Each row has a hidden trait or not; one of two labels after the row says which. A new part has a new trait and new labels.
(in the rows, 128 means zero)
[113 140 121 138 119 149 132 117 131 153 151 112 143 151 110  86 135 193
 240 144 127 140 154  66 117 154 111 144 126 134 143 168 119  99 121 108
 129 138 191 167 120 138 112  87 125 144 129 124 155 138 134 114 146 119
 125 145 130 121 116 178 148  82 129 139 119 136 123 143 177 116 129 116
 117 141 118 146 153 114  67  97  73 136 143 109  76 171 145 113 110  80
  95 142 127   1  74] -> <92>
[128 121 130 135 147 125 151 119 135 145 116 121 144 126 114 114 140 195
 220 133 139 129 120  70 119 185 107 129 118 134 127 159 129  98  95 109
 130 123 189 148 130 115 143 123 114 139 128 136 156 121 133 100 126 120
 119 146 159 124 132 212 126  78 123 154 122 100 139 126 157 108 105 120
 121 146 125 135 161 134  93 126  88 125 113 118  96 159 133 110  59  77
 111 143 116  90 103] -> <89>
[127 129 136 108 136 153 124 133 110 101 134 106 134 126 124 129 150 133
 149 128 162 141 112  90 127 132 132  96 128 141 139 142 106 125  99 109
 125 150 139 155 128 111 125 139 120 140 126 118 113 132 121 118 128 123
 121 146 135 136 179 124 117  97 127 128 125 151 128 127 141 127  90 135
 125 139 135 118 116 122 109 105  78 114 129 134 114 210 137 114 110 114
 112 147 113 209  99] -> <92>
[135 107 155 150 153 108 167 119 161 152 115 133 136 111 122 106 139 237
 144 137 123 132 135  78 129 195 114 130 114 137 133 150 146  83  89  92
 119 129 189 159 128 113 140 121 110 132 134 143 195 119 118 106 106 123
 116 146 166 144 121 185 131  94 115 158 125  96 141 128 151 108 100 130
 132 163 126 139 199 149  75 160 109 136 111 117  91 162 122 105  91  83
 128 138 120   1 120] -> <89>
[135 119 136 117 156 140 138 127 125 123 121 113 134 118 116 149 136 112
 172 127 153 133 105 103 126 166 119 112 122 140 140 145 114 114  82  94
 127 145 161 160 130 106 141 141 114 138 129 129 133 125 127 105 114 123
 119 148 167 130 158 146 116  92 124 138 124 147 136 122 132 118  97 123
 134 143 136 121 132 131 106 116  82 116 114 124 111 180 135 113  72 125
 118 161 105 123 100] -> <92>
[120 122 142 128 136 133 137 129 135 189 138 119 142 138 112  97 146 202
 173 140 140 143 132  84 125 157 126 126 122 139 134 165 123  85 106 103
 135 143 190 161 120 123 122 114 124 139 129 134 170 136 114 110 130 122
 119 144 136 126 133 184 137  89 122 141 122 140 129 136 159 112 112 120
 134 137 129 140 164 130  76 119  90 133 131 110 104 198 137 104  81 102
 103 142 124  14 113] -> <89>
[111 147  66 135 104 119  89 143 120  89 150 137 137 159 137 150 117  44
 148 111 116  99 138 218 100  89 107 156 131 115  76 125 130 129 193 182
 151 140  72  91 121 135 133 107 146 114 119 153 102 131 152 144 205 128
 138 101  88  92 100  86 139 100 148 116 129  94 122 116  82 152 229 116
 126  90 109 131  82 126 144 105 183 137 139 134 161  42 133 158 168 154
 118 112 138 255 158] -> <92>
[128 140  71 129 119 103  88 157 129  24 151 144 124 140 142 179 112   1
  81  93 122 103 130 229 109 105 105 133 132 121  85 103 120 169 179 160
 154 148  89  95 122 117 159 147 157 111 118 163  92 126 155 134 212 121
 131 108 137 110 113  39 123  81 142 121 134  87 136 101  63 155 234 120
 160  87 132 117  67 131 168 113 229 126 123 161 177  52 129 160 154 186
 137 116 125 255 166] -> <92>
